Below is a small trained network, with its code and all its weights. Each question gives an input and a target symbol and asks what happens when units are switched off, that is, made to give their printed mean instead of their output.

import numpy as np


def w(rows, s, z=0):
    codes = np.array(rows[::2]) - 128.0
    scale = np.full(codes.shape[1], s)
    scale[-1] = z or s
    return codes * scale


def norm(h):
    return h / np.sqrt((h * h).mean(-1, keepdims=True) + 1e-5)


def f(y):
    return np.maximum(y, 0)


def softmax(a):
    e = np.exp(a - a.max(-1, keepdims=True))
    return e / e.sum(-1, keepdims=True)


def log_softmax(a):
    a = a - a.max(-1, keepdims=True)
    return a - np.log(np.exp(a).sum(-1, keepdims=True))


def net(x, mask):
    ids = ['βγεηθξπφ'.index(c) for c in x.split()]
    T = len(ids)
    res = E[ids] + P[:T]
    r = norm(res)
    for j in range(3):
        rows = slice(3 * j, 3 * j + 3)
        q, k, v = (r @ M[0][rows].T for M in (Q, K, V))
        z = softmax(np.where(np.tri(T) > 0, q @ k.T / 3**0.5, -1e9)) @ v
        o = O[0][rows]
        res = res + np.where(mask[j], z, o[:, -1]) @ o[:, :-1]
    y = f(norm(res) @ A[0][:, :-1].T + A[0][:, -1])
    res = res + np.where(mask[3:19], y, B[0][:, -1]) @ B[0][:, :-1]
    return log_softmax(norm(res)[-1] @ U[:, :-1].T + U[:, -1])


Q, K, V, O, A, B = {}, {}, {}, {}, {}, {}
E = w([
[55,143,200,7,175,164,90,171],'β',
[115,158,166,94,75,190,165,140],'γ',
[116,145,118,105,124,199,100,56],'ε',
[26,74,44,101,102,48,145,97],'η',
[98,123,142,118,32,96,194,187],'θ',
[188,185,151,147,125,186,109,130],'ξ',
[67,21,117,176,80,134,91,156],'π',
[179,92,146,140,96,71,151,67],'φ',
],0.02)
P = w([
[101,181,219,100,171,114,45,145],'0',
[92,129,249,102,215,139,139,118],'1',
[146,118,125,80,214,132,145,188],'2',
[123,173,159,100,60,116,58,138],'3',
[109,111,211,144,177,151,194,89],'4',
[162,126,91,117,179,137,171,173],'5',
[154,141,130,130,21,153,89,109],'6',
[126,113,161,183,145,155,218,94],'7',
[155,133,83,113,166,146,167,177],'8',
[186,123,97,172,16,189,90,94],'9',
],0.017)
Q[0] = w([
[106,151,111,79,154,126,28,19],'h1',
[78,51,74,120,132,78,156,68],'h1',
[253,206,22,123,151,48,95,103],'h1',
[218,170,65,96,118,87,20,203],'h2',
[155,50,175,183,170,112,158,132],'h2',
[83,180,43,116,117,201,130,176],'h2',
[116,68,214,114,184,136,119,88],'h3',
[134,151,51,67,201,172,85,211],'h3',
[205,157,57,48,148,133,198,99],'h3',
],0.032)
K[0] = w([
[112,103,95,68,181,155,80,41],'h1',
[74,73,71,155,133,51,115,116],'h1',
[253,163,131,96,147,43,131,56],'h1',
[61,145,219,46,172,115,97,133],'h2',
[172,86,154,167,120,93,119,131],'h2',
[68,152,104,105,127,156,133,143],'h2',
[107,122,188,141,194,130,151,110],'h3',
[142,148,122,52,171,111,72,204],'h3',
[206,109,50,96,136,151,148,173],'h3',
],0.038)
V[0] = w([
[156,65,129,61,88,100,153,101],'h1',
[101,149,150,67,217,57,136,166],'h1',
[242,113,91,100,99,43,132,104],'h1',
[111,120,96,160,163,211,73,122],'h2',
[87,90,133,216,117,199,94,254],'h2',
[19,83,101,121,112,136,116,118],'h2',
[178,41,86,105,203,176,165,172],'h3',
[167,100,128,49,117,117,149,150],'h3',
[83,117,159,173,121,125,151,95],'h3',
],0.016)
O[0] = w([
[163,118,150,179,105,101,181,184,190],'h1',
[184,139,117,146,94,157,143,153,155],'h1',
[140,129,163,194,111,143,74,245,2],'h1',
[192,128,138,242,160,85,148,98,109],'h2',
[240,64,199,97,133,121,105,191,167],'h2',
[186,235,151,102,119,128,145,190,229],'h2',
[105,130,71,147,118,210,181,149,83],'h3',
[55,97,91,176,126,116,152,72,152],'h3',
[167,146,175,110,147,127,134,130,206],'h3',
],0.011,0.0086)
A[0] = w([
[144,91,175,122,125,138,159,100,119],'n1',
[150,125,23,105,180,67,116,180,7],'n2',
[154,83,111,110,112,134,106,116,152],'n3',
[130,131,153,130,101,112,65,135,124],'n4',
[131,130,56,147,124,124,90,118,120],'n5',
[133,171,216,144,191,59,78,159,106],'n6',
[133,151,158,153,166,144,169,161,134],'n7',
[157,53,145,152,123,163,131,100,32],'n8',
[97,121,174,129,147,99,159,162,115],'n9',
[75,141,142,121,205,47,67,142,59],'n10',
[159,125,61,127,8,119,59,64,86],'n11',
[152,145,74,143,183,161,99,158,106],'n12',
[211,147,73,162,3,130,33,104,65],'n13',
[109,126,112,120,93,140,119,87,79],'n14',
[118,101,63,84,170,120,115,153,97],'n15',
[143,149,124,119,192,136,152,111,76],'n16',
],0.029,0.012)
B[0] = w([
[128,131,118,137,164,144,90,170,203],'n1',
[122,84,71,108,222,86,151,158,135],'n2',
[101,172,144,118,105,117,150,112,171],'n3',
[140,121,114,163,137,95,153,138,185],'n4',
[139,115,133,70,116,129,118,145,149],'n5',
[155,27,151,118,98,80,79,119,248],'n6',
[122,125,131,122,111,88,141,112,172],'n7',
[190,135,95,94,92,168,160,125,146],'n8',
[114,165,137,124,140,139,136,85,165],'n9',
[208,96,163,132,93,105,116,220,169],'n10',
[71,107,135,104,148,97,87,40,196],'n11',
[102,148,164,120,169,142,102,108,141],'n12',
[120,196,95,98,178,254,173,100,189],'n13',
[146,101,104,117,136,128,125,89,170],'n14',
[154,147,147,178,141,114,107,136,145],'n15',
[116,120,128,177,99,108,148,155,155],'n16',
],0.049,0.017)
U = w([
[154,167,121,254,156,102,157,116,106],'β',
[128,139,66,114,210,70,171,186,12],'γ',
[61,127,85,151,77,147,114,186,82],'ε',
[177,118,143,133,80,74,96,146,243],'η',
[127,179,139,123,65,75,235,130,93],'θ',
[118,203,185,90,166,152,122,142,148],'ξ',
[211,155,82,128,118,182,178,146,150],'π',
[90,102,107,118,149,120,165,32,2],'φ',
],0.009,0.003)

Each question gives the input, a string of symbols that net reads in full, and the target symbol t.
The units are the heads (3 rows each of Q, K, V and O) and the neurons (one row each of A and B). Each row of codes is followed by its name. A weight is (code - 128) times the scale printed after its matrix; where a second scale follows, it is the last column's (O, A, B and U).
mask holds one flag per unit, heads first, then neurons. A switched-off unit (its flag False) gives its mean, the last column of its rows in O or B, instead of its output. The means were averaged over made-up inputs and are rounded, as every weight is.
A unit's drop is (log p(t) with every unit on - log p(t) with that unit switched off) / (log p(t) with every unit on - log p(t) with every unit switched off).
most important unit: the unit with the biggest drop
k most important neurons: the k neurons with the biggest drops, biggest first
heads that matter: for each layer, one digit per head in row order, 1 if its drop is at least 0.15 and else 0, layers parted by /
input φ π π ε θ φ π φ, target φ: heads that matter -> 010
input π π π η φ η η π ξ, target ξ: most important unit -> h3
input ξ π π η η θ π, target ξ: heads that matter -> 000
input ε β θ ε ε, target ξ: heads that matter -> 011
input β π φ π π ε π, target π: heads that matter -> 011
input π θ π π ε γ θ, target φ: heads that matter -> 001
input η φ θ π η η ε γ, target θ: heads that matter -> 010
input β ε θ η η θ, target θ: heads that matter -> 000
input β ε φ φ, target φ: 2 most important neurons -> n11, n13
input π φ β γ π π β, target φ: heads that matter -> 001
input θ π ε θ η, target ξ: heads that matter -> 010
input η ξ η φ θ ξ η ξ, target π: heads that matter -> 010
input π π ε, target φ: heads that matter -> 011
input γ η β η β, target θ: most important unit -> h2
input η π ε β η β π, target φ: heads that matter -> 100
input β ε π η η φ, target ε: 3 most important neurons -> n6, n13, n11
input η π φ η β ε φ π ξ, target ξ: heads that matter -> 001
input η π θ ε γ, target ξ: 2 most important neurons -> n6, n1
input ε β π π, target φ: 2 most important neurons -> n11, n13
input ε π β, target β: most important unit -> n15
input π φ γ, target π: 3 most important neurons -> n6, n11, n8
input ε φ π ξ π ε π ε β, target β: 3 most important neurons -> n15, n6, n13
input η ε π γ η η η ε, target θ: 2 most important neurons -> n6, n13
input φ ε π ε η θ φ γ θ, target θ: 3 most important neurons -> n6, n11, n13
input η π η η η, target θ: 3 most important neurons -> n6, n11, n13
input η η γ θ γ, target ξ: 2 most important neurons -> n6, n10
